Each row has a class, written as a number after it; each block has new classes, again numbered from 0 up.
[ -7 -17 -23   2   2 -10  -7  -5  10 -14   8  17 -14  -7  33   2 -26  12
 -20  11   2  10  -2  -4  -7   0  20  18 -11 -29   8  -6]
3
[ -1 -37  11  -7  -1 -13  26 -24  -9   5  -7  16 -19   3   7  17   2  20
 -16  -5  17   1  21  12   3 -20  19   1   1  30  32 -19]
1
[-19 -26 -25  18  -8   5   7   8  18 -21  15  12  -7  12  34  -8 -16   5
 -10  15   4  -7  -8  -1 -23   2  13  12 -16 -52   3  -2]
9
[-20 -30 -14  -7   3 -10 -21   9  12   1  12  18  15   9  17  -2 -27  -4
   0   8 -21  -2  11   0  -7  22  17  20  -7 -34  -9   8]
4
[-14 -59  11  -3  18  -5  15   6 -17 -25  -8  18 -24  28  -4  27  -6   9
 -11   2  11   4  25  16   4 -26  -9  -3  -9   8  18  -4]
6
[ 22 -31  67 -14  36  12 -28  -5 -20  24 -12  92 -31 -55  56  28  21  50
 -13  18 -33  -1  21  11  -9  -1   6  31   4 -15  45 -36]
9
[-20 -33   1 -13  36  -5 -22   1   6 -19  22  52   6   8  42 -18  -3  21
 -12   9 -19   2  20   1   0   7  33  21  -8 -33   6  10]
1
[ 12  17  22   2  30  10 -32  -9 -32  13 -12  50 -10 -90  66  49  -4   7
 -27  25 -23  14  -3 -22  24  14  10   3  13 -27  30  19]
7
[-17 -16   7 -15  37  -9 -43  13   0 -25  18  33  -9   6  39  -6 -17  14
  -3   7 -20  -6  -2   4  -6   7   8  25  -9 -25  11  12]
5
[-14 -29  16  -8  18   3  14  10 -18 -19 -24 -40 -11  23 -53  13   3 -20
  -2   1   4  -1  -1  12  26 -18 -15  -2   3  18 -15  11]
4
[-19 -34  45  12  88  30  -3  45   0   0   8  33 -18 -21  16  -5  31 -35
 -15  -2   1   2   9  -3 -19  25  -3   8  -1 -23  23 -36]
0
[-14 -40 -16 -16  10   3 -14  -4  21 -21  18  17   0  16  26 -27  -4  11
  -2   7 -17   2  -9 -12 -28   6  18   3 -10 -34  -2  15]
9
[ 27   2  55  22  42  17  -3  13 -19  30   1  25  30 -61  24  21  21   8
  -4  -8 -21   5  14  -2  15  -3   3   9  -3 -15  25  -2]
0
[-18 -36  38   5  28  27  25  16 -22 -11 -39  -5 -26  -8 -46 -11  14   7
 -10  10  11 -22  12  31  28 -47  17   4  13  13  21 -37]
0
[-17 -33 -13   9   2  23  -1  19 -11 -23  13  25   1  10  21  -8  -5   8
  -6  11  -1  16   2   2   0 -11   0  -1 -12 -26 -14  22]
6
[ -2 -23  27  20  31  32  -5 -14  -3   4   9  77 -18 -51  45   2  31  -4
 -28   3   7  35  29   5 -13 -11  46  36  -5 -31  11  36]
7
[ -9 -85  18  -4  12   2  11 -34  17  27  11  50   4 -20  36  21   4  24
   1   3   1  11  52  -6 -33 -13  19   5 -10 -31  58  11]
1
[ -4  10  33  81  23  48  54  19   1  60   7   4  -1 -76 -10   6  22 -18
  -3   6  33  -4  58  38 -12 -29  41  27  -3 -18  48 -22]
2
[  -1  -10   63   20   43   44    5    5    8   55    0    7   -2 -104
   17  -18   39  -15    3    6  -33    4   12   20  -42    6   21   17
   19  -18   28   -7]
2
[ -8 -42  -9  -9   4  -6 -12   0  11 -20  11  28 -13   7  43  -2 -14  13
  -7  12 -15  -3  -4   0 -16   7  15  16 -14 -35   6   0]
9
[  7 -18  25 -27  17 -21 -13  -9  -7  -8 -37   7 -21 -35  -7   8 -18  20
  -9   4 -26  -3   9  18  22 -15  16  18  18   8  15 -24]
3
[-14 -38 -11 -18  -1   6 -23  11  16  -5  14  16  12   9  13 -10 -13   3
  -6   5 -20  10 -12  -7 -11  15  17  13 -15 -27 -20  11]
4
[-10  11 -23  15  -1  -7  29  25  -4 -26 -12 -19 -18  24 -30  13   5 -17
   7  13  15  -4  21  21  -3 -12   3 -10   6   6  -7   4]
2
[  2 -28  12 -16  22  19  17   0 -15 -24 -20  34 -30  11  -9  41   5  -3
 -17  12  17   7   1  14   0 -20   7 -13   2  15  11   3]
7
[-18 -32 -15   0   9  -5 -19   6   4 -10   7  40  -4  -1  45   3 -13  -4
  -7   9  -8   1   5  -2  -7  12  18  13  -4 -32  -5  16]
7
[-14 -24  -9  -4  18  -4 -30  23  10 -12  29  29   2  10  40  -3 -16   6
 -15  19 -24   4 -11  -6   3  10   7   7 -23 -22 -11  -3]
8
[ -1 -11  18  -6  42   6 -31   1 -10  24  16  50   0 -34  50  -7   7  39
 -10  12 -16   4  19 -13  -6   6  20 -10  -8  -4  37  -5]
3
[  7  24  93  32  58  32 -11  10 -29  11  11  83  -1 -25  36  14  31  16
 -34   0 -13   9  12  43  18 -16  12  29   1 -23  38   4]
6
[-16 -47   8 -15  -1  27  18  16 -10  -5 -13   5   5 -29   3  33 -11  11
  -9  19   0   0 -10   5 -12  -3   5 -26   4 -11   8  -3]
4
[  12  -33   35   44   17   23   10   -6   13   60   14    9    8 -114
   48   -8   -4   17   -3    7  -15   18   38   -1  -26  -24   49   17
  -13  -27   40    4]
3
[  3 -34  32   6  21  13  30  11  -2   8 -10  -5 -10  -7  11  22  -6  -2
 -10  14 -15 -14 -12  22  -6  -9   1 -10  -8  -4  31 -17]
9
[ -8 -41   9 -27   6 -18   3 -16 -17   4 -47 -10 -17  -8 -20  16  -7 -13
   7   5 -21  -9  13  11  25 -11   0  -9  25  26   8  10]
7
[-18 -40 -31  -4   5 -18 -27   3   4  -5  16  17 -14  11  41   4 -13  10
 -16  18 -18   8  -1 -17   3   7  19  16 -20 -31  16  12]
2
[-16 -21 -13  -4  16  -8 -36  12   6 -11  16  24 -12  -3  35  -6 -16   8
 -13  24 -27   1   0  -8   3   7   2  19 -16 -23 -15 -12]
8
[-18 -14   9  -6  36 -10 -36  -6  -5 -23   9  18   2   3  27 -25   2   4
 -12   5 -24 -10  -1  -5  12   9  13  24  -2 -32  -2  13]
0
[-19  -9  36   5  42 -12   2   4 -28 -20 -26  -4 -16   6 -28  -7  -6  12
  -9  11  -2 -37  23  30  38 -33  20  18  18   7  22 -25]
0
[ 18   8  61  21  35  40   5   3 -25  45  -6  59  -8 -87  36  35  36  27
 -18  10   4  11  15  -3 -23 -21  18 -17  15   5  45 -12]
7
[ -3 -58  18 -19   2  -1   7   6   5  -7 -43 -20 -37 -36 -21  22   1 -15
   1  12 -28   2   6  25  14 -20   9  11   3   0  17  -2]
2
[-23 -42  11  -2  12  18  16  17 -15 -25 -16  14 -24  13 -10 -15   1   0
  -4  15  -9   9  10  26  -8 -24   2   2  12   0 -14   1]
6
[-23  12  49  29  91  25  22  61 -21  48  -8   6  37 -15 -21 -18  23 -55
  -2 -17  -8 -11   9  12  21  24   5 -13  40  10  17 -26]
7
[ -5  -3  -4   6  17   7   8  15 -26 -19 -35   1 -24  17 -23  19   6  -9
  -6  15   0  -3  11  10  35 -23 -10  -3   3   8 -16   3]
7
[  8 -21  46 -18  28   4 -16   3   1  10 -29  34 -19 -30 -15  -2 -12   0
   8  12 -36 -13  17  36   9 -22  35  31  23   7   3 -14]
7
[-32 -31  -1   9  33 -23  -5   4   3  -9  17  23  13   1  40 -16 -10   7
  -3   4 -13  -8  32   1  -7   9  22  16   8 -36  10   5]
1
[-17 -63  -6 -23   3 -17  15  13   3 -21 -37 -28 -42   4   0  15 -15 -37
   2  -1 -17   8  -5  18  -2   8 -21   7   1  15   2  -3]
5
[-17 -46  33 -16  28  13   1   7   2 -16 -32 -20 -31  11 -39 -32   5 -12
   0   6 -19  -1  -3  33  28 -32  13   8   3  11   4   4]
3
[-14 -44 -30 -15  18 -18 -24   6  16  -8   6  35  -1   6  39   9 -20 -15
  -3   5 -18   9  11 -19 -15  26  12   9  -6 -33  -5  13]
7
[-23 -36  -9   0  14   1 -17  15  23  -6  23  15   3  13  15 -24 -14 -17
  -2  10 -17   2   3   5 -13   9   6  25 -11 -27 -20  -7]
8
[-14 -25  17 -33  39 -14 -10   6  -8  -5 -24  -3   1  24 -29 -15  -4 -25
  16  -3 -30 -13   1  13   2   7  -5   2  35  20 -21   1]
7
[ 28  37  66 -16  73  21 -37 -17 -35 -16  14  76   4 -39  40  31  44  55
 -23   7 -19   4  19   0  12  -5  -4  12  -5  -9  17   9]
1
[-31 -68 -16 -11  14  35  23  24  12 -23  -6  -4 -22  -1  -7   8 -19 -27
 -23  31   0   5 -12  16  16  -9  17 -14 -22  -4   5 -11]
8
[ -2 -15  12  15  -2 -12 -18  -3  17   3  17  62   3 -20  55   0  17   4
   3   6 -29  18  41  15 -45  14  -6  38  -3 -44 -23   8]
8
[-11 -17  -2  -7  34  -7 -21   5   9  -4   8  23  -5   7  28 -24  -9   0
 -12   8 -25   9   3   3   0  12  19  17  -6 -19   3   4]
3
[ -7 -47   3 -30  14   0  -4   5   6 -30 -14 -10 -25  14 -27  15 -13 -26
  -3   6  -9   7   0  15   8   4   5  14 -11   9 -19  11]
4
[ 19  -7  57  30  24  18 -22  18 -16  44  -1  72 -51 -49  42  -7  29  29
  -6  13  -2  16  41  23  18 -23  31  27 -17  19  41 -20]
3
[  3 -19  11 -33  -5  -4 -26 -41   6  -4 -14  34  -6 -66  60  65 -18   5
 -16  10 -18  12 -10 -15  -7  22  -6 -12  -3 -34  70  41]
5
[-21 -21 -37  -1   4  -8  -8  18  13 -22  10   9  -3  12  14  -1  -7 -10
  -9   9  -1   6   6  -5   2   9  26   5 -12 -31   6  16]
2
[-17 -22  -9  -8  26 -18 -25  20  13 -26  17  25   9  29  21   1  -8 -11
  -3  10 -28   3  11   3  -2  16  -9  12 -14 -31 -21   5]
8
[ 10 -21  29 -24  12  31  21  11  20  -6 -29   4 -18  -4 -47 -10  10  -6
   4   7 -14  -1  -4  22  -3 -22  24 -12   5  11  17 -14]
9
[ 19  36  54  12  44   1 -20  -5 -38  24  17  79  23 -67  70  11  10  51
  -4  11 -28 -15  45  29  13   9  28  33  14  -6  16 -10]
1
[-27 -37 -17 -18  29  -3 -20  12  23 -11   9   6  10  26  21 -30  -9 -23
  -2  -5 -36  12  -8  -4 -17  25   2  18  -9 -31  -5  22]
5
[ -8 -66  10 -29 -12  19  13  -8  35   9 -20 -12 -19  10 -29  -5 -10 -26
  16 -11  -7   3 -12  24 -30  -5  -9  12  -4   5  16  -4]
5
[ 24 -10  59  32  -9  39  -3 -24  10  69 -18   4 -36 -86  -2   0  31  -4
  -5   3 -19   6   8  30   5 -28  15  57 -10  -8  35 -17]
2
[-21 -41  -5   3  11  21  43  -2  -9 -49 -18  -1 -22  30 -23  16  -1  -2
 -10  22  25  -9  15  26   8 -33  10  -9  -7 -15  16  17]
9
[ 18 -13  52  -9  40  -1 -33 -34   1   6  -4  65 -41 -31  49  -9  24  13
 -29   5 -42  25  18  28  -4   2  19  65 -12 -14   6   6]
3
[  9  -4  30 -16  36  12   2  -1 -26 -34 -38  17 -21  -8 -25  36   3   1
 -16  16 -12  -2   6  26  40 -35  12   3   6   9  -1  18]
7
[-17 -34   0 -11  14 -10 -26  -1  11  -1   4  12  -4  -7  36 -22 -18   6
 -19   4 -25   9 -18  -4  11   7  23  14  -6 -28  15   6]
3

Next block: new classes, numbered from 0 again.
[-56  25  27  -9 -31 -19   9 -44 -44 -37 -11 -42   5 -24  -6  15   7  15
 -20 -10   8 -25  30 -45  -8 -12 -14 -15  19  64 -28 -17]
7
[ -3  12 -27  13 -12 -61  13  19 -19 -44  14  -3  41 -34 -27  32 -12  28
 -15  31  21  32   4 -28  15 -14  38  34  14  -6  16  27]
7
[-22  -6  28  36  14  41 -17 -14  18  -6  19 -19  64 -36  -7  30  32  28
  35   0  -1   3  40 -36  59  -3 -28   5  56   5   2  31]
0
[ 15  45 -30 -18 -12 -29  23 -23   8 -10 -18  35  21   3  -2  -9  13  26
  12   8  13   5 -35  25  10  57  52   6 -68 -48  53   8]
2
[ 33  39 -16  10  -5 -64   2  24  -5 -22   4 -30  34 -22 -11 -24 -39  51
  10  -1  12  30   3 -54  -3  39  10  -6  58 -15  58   3]
6
[  0  46   7  -8 -16  17   2 -29  16  -5  -5  10  -6 -17   1  -5  26  24
  15 -14  10 -17 -48  24   4  59  19 -15 -56 -42  42  -6]
2
[-56  -6  24 -12 -21  32  -1 -29 -26  -1 -18 -37  22 -34  -3  24  35   8
  21  16 -23 -39  39 -21  48 -62 -12 -28  33  80 -53   6]
6
[ 13  -4 -22   1  -4  47  11  -5   2  -1 -16  36  -6  12   8 -12  12  15
   5  20  -8 -66 -43  64  19 -16  10 -31 -70 -12   9   9]
4
[ 57  10 -54  12  36  10  -1  -5 -43  22   7  14  24  45   7 -50 -18  22
  42 -11 -27 -34  -1  25  -3  20 -32 -55 -53   2  33 -53]
3
[-31   8   8 -18 -11   2  28 -11  26 -32 -17  13  63 -46 -20  23  42   6
  -1  45  11   2 -30  35  13 -53  43  -7  41  -2   5  36]
5
[ 11 -12 -38   0   2  26   3 -15  12  24 -40  10  50  16   0 -47  -5  13
  46  28   3 -40  37 -10  45  -2  10 -37  11  -9   3  14]
6
[-46  -7  69  35   5  53 -23  -3 -11 -22  24 -50  62 -76  -9  44  33  27
  21 -16  -5   8  42 -51  38 -32 -36   2 106  37 -12  33]
0
[ 37  31 -34  -6 -15   9  24 -12  -5 -12 -12  32  40   0  -2  -4  -2  19
  17  27  -2 -17 -37  43   2   9  43 -21 -42 -12  16  -1]
3
[ 10   1  27  42  -8   1  -5  37  18 -12   4 -33 -13 -47 -10   3 -33  22
 -19 -14   9   8  -7 -31 -12  -5 -14 -10  54 -12  28  11]
4
[ 30  31   9  14  -3 -12   0  12 -11 -11  14 -32  49 -28 -21   0 -11  48
  46  -5  -9   6   6 -42  14  25 -14 -12  29  -2  23   0]
6
[-58 -18  -9  -2  37 -24  -2 -13  -6   6   7   1  37 -19 -11  -1  65  -1
  27   6   2  19   4  13  24  -4 -21 -13   7 -10  31  12]
2
[-48 -26  15  38  13  79 -24  -2  38  20   4 -28  30 -56  11  35  49  12
  33  14 -23 -18  27  -6  92 -59 -42 -23  27  37 -33  34]
6
[  1 -18 -38   2  24  28   3  -7 -17  18 -12  20  -3  21  -2 -27  14   0
  10  14 -22 -43  -6  41   8 -34 -29 -54 -25  17   6 -31]
5
[-60 -15  -4  26  42  26 -29 -26 -16   2  45   6  11 -17 -16  16  78  27
  46   1   6 -14 -35  40  29  16 -85 -29  16  10  25   8]
0
[-16  -6 -32  -7   5 -25  37 -13  10 -31 -12  21 109 -16 -14  -1  33  15
  22  54   7 -10 -20  33  24 -35  47 -17  27 -17  35  36]
3
[  2 -26 -43  47  20  83 -22   4  59  22  -3  20  -9 -20  12  -3  15  -4
   7  22  16 -32  15  21  56 -17  -8 -13 -27 -31 -15  31]
7
[-27 -26 -24  39   7 -49  -7  30  31  17  -7   0  28 -44   0 -10  -5  -7
  -6  15   1  53 -22   5   7  25 -22 -20  93  -6  60  32]
6
[ -7  23  35 -20   9   1   6 -43 -59 -31   3 -29 114  -5 -13  -6  25  29
  58 -19 -13 -14  86 -67  37 -10   0  18   0  33 -18  -6]
1
[-53   5  29   5  10  -9  16 -43  12 -32  -3 -34  88 -47 -20  34  57  27
  37  13   6  24  64 -52  53 -49 -18   6  44  36 -25  14]
5
[-29  -8  -4  61  17  19 -10  32  26 -23  31 -28  19 -73 -10  41  14  27
 -14  11  18  15  -9 -12  30 -20 -18   9  43 -15  15  46]
7
[-23  24  19  -9   2   9   5 -53 -77 -34   7 -28  73   6 -22  -1  31  59
  56  -9  -4 -41  50 -48  28   3 -33 -18  11  45  -4 -13]
0
[-68  13  12  -5  -3 -45  18  -2  -9 -28   5 -34  17 -60 -34  38  43  19
  -1  11  26  32  -3 -23   5 -17  18  16  42   2  16  30]
2
[  5 -31 -52  35  23  57 -11  -2  45  18 -16  32  39   6  -2 -26   8  21
  25  40  16 -38  29  11  64 -19   2 -22  39 -38  24  45]
0
[ 26  -7 -55 -12  -7   5  16 -21  -3  17 -52  32  57  41  -2 -54 -18  23
  53  34  -1 -38  46 -16  48  -5  21 -30 -22  -8  -1   5]
6
[-78 -21  28   9  11 -68  -8  -2  19 -19  13  -8  -5 -46 -12  10  50 -18
 -14   6  36  62 -36  10 -26  24 -28   2  81  -5  32  27]
4
[ 26  19  -3  48  17  67 -24 -12  15   0  19 -27  10 -26  12   4  -1  38
  17 -20 -16 -43  37 -26  47  -6 -47 -26 -30  11  -4 -15]
7
[ -3  -2 -13  17  50  52 -32 -18 -24  23  35   7  25   6   2 -24  52   7
  53 -17 -23 -36  -1  34  35  22 -57 -25 -49   1  14 -20]
1
[-41  -2  21   6  -5  28   9 -23  -3 -11 -14 -47  23 -37   4  11  13   1
 -10  -1 -10 -34  36 -22   4 -58 -14 -43  66  61 -26  -6]
3
[ 43  30  12  19  -7  32   5 -15 -13   6  -5 -15  26 -11   6  10 -22  19
  35 -21 -20   8  48 -39  15   4  -7  -6 -28  29 -34 -27]
3
[ 46 -19 -28 -10 -13   5  36  10 -16 -16 -39  61  77  22   3 -23 -13  15
  25  36 -11 -28   1  28  22 -22  64   5 -65 -36  16  29]
4
[-77  -3  13 -11  25 -28  -4 -33 -20  -3  17 -16  22 -31 -22   2  84   1
  36  -7   8   8 -16  15   1  19 -39 -24  12   0  33  -4]
2
[ 46  14 -28  13 -13   2  17  34 -26   8 -29  -9  -2 -19  -6 -12 -53  24
 -13  -2 -13 -14  34 -27   4 -22  51  -3  -4  -9  28   6]
2
[-18  -9 -18  20   8  29   8 -26  67  11 -24   5  27 -20 -17  -1  20   2
  20  21  26  -7  18  -2  36 -13 -13 -24  30 -18   0  15]
5
[-38  -4 -27 -14 -21 -11  36 -13  31 -23 -32  35  36 -17 -17  19  22   2
 -24  58  13 -12 -41  45  23 -48  45 -15  14  -3  11  31]
5
[ -4  23   5   9 -28 -38  13  21 -36 -35   4 -20  -9 -34 -20  34 -39  18
 -30  -2  20  23   4 -38 -22  -5  25  28  12  16 -14   9]
7
[ 24  52  33  20  -8  -6 -17  14 -19 -16  23 -43  -8 -43 -16   6 -39  25
  -9 -42   7  15   5 -50 -26  48 -12   9  46   8  20 -11]
1
[-39   2  47   9 -17  34   9 -22  31  -9 -22 -25  -7 -53  -1  53  12  -7
 -14 -11  -5  16  46 -36  13 -52 -20   1  39  58 -63   1]
5
[-32  -2 -12  25  18   6   1 -25  35 -16   8 -27  74 -45  -9  18  42  21
  23  24  -2  -5  26 -13  49 -44 -25 -35  56  22  14  10]
3
[-61   7 -19 -22 -23 -22  12 -29  41  -8 -18  38 -17 -21  -2  28  51  -2
 -18  35  23  -1 -55  53  31   3  47   6 -33 -27  29  34]
2
[-17 -11 -16   5  11  18   9  -7  38 -25   9  32  57 -28  -7  21  65  15
  24  35  13 -17 -51  59  40 -12  14  -2 -36 -39  28  42]
4
[-24  -5   5  45  -5  27  -3  37  64   7   4 -18 -50 -71 -13  50  -7   0
 -43  16  11  27 -26  10  16 -58  -5   0  59   8  -8  26]
5
[  7  29  32  30  -7  28 -22  29  10  -7  17 -47 -24 -57 -12   8 -32  14
 -27 -31   4  -4   5 -40 -15   2 -12  -1  67  10  12   2]
1
[102  51 -15  13  13  37 -13  20 -62  -3  14 -17  26   7  -6 -25 -65  48
  26 -41 -25 -34  43 -42   2  21   3  -3 -39   7  14 -32]
1
[  6 -20 -42  21  21  53   1 -23  15  -1 -13   9  72  -4  -6 -22  26  14
  46  24  16 -49  57 -10  56 -21   3 -15 -22 -23 -12  24]
7
[-90  -6  11  15  34   2 -17 -27  29  20  27 -12 -41 -32 -10  19  87  -3
  20 -14  15   9 -44  35  14  31 -65 -22  -9 -13  24   0]
2
[  1  11 -16 -32 -17 -24  50 -18 -19 -30 -32  41  86   2 -30  12  12  19
  26  47   1   3  -1  15  20 -52  54   7 -24   4 -12  19]
5
[-22   9  27  16 -19  17  -4  28  10  11  -4 -34 -76 -57  -7  39 -17  -3
 -32 -20  10  15   1 -20  -9 -17  21  17  24   4 -14  14]
2
[ 27   3   7  33 -23   0   4  45  28   9  -2 -21 -44 -55  -8  42 -59 -13
 -38   1   1  30   0 -14 -24 -31  26   8  65  19 -18  10]
3
[-41 -16 -12  -1  -2  23  -1 -25  45  23 -24   7   3 -26 -15   8  45 -15
  24  23  25  -7  26   1  46  -7  25   1   2 -28  -7  29]
2
[-11 -26 -12  39  18  55  -9 -12  74  24   2   6  45 -43  -4  17  43 -14
  47  20  20  18  22   8  50 -11  -6  -3  22 -28 -18  32]
3
[ 37  12  27  18 -18 -20   7  24  -3 -20   3  -5   2 -29 -15  21 -30  23
  13 -14   8  33   8 -37 -13  15  10  31  -7 -16   0   6]
4
[-51 -17  33  30   0  74 -14 -17  80  22  -8 -14 -27 -63  -9  38  43 -23
   6   1  25   9   4   9  26 -27 -30 -10  46   4 -46  21]
5
[-14 -14  -5   2 -13   8  17   5   2 -16 -17  32  64 -19 -11   9   9  15
   0  46   7 -13 -12  26  27 -35  53   9  58 -12  22  63]
0
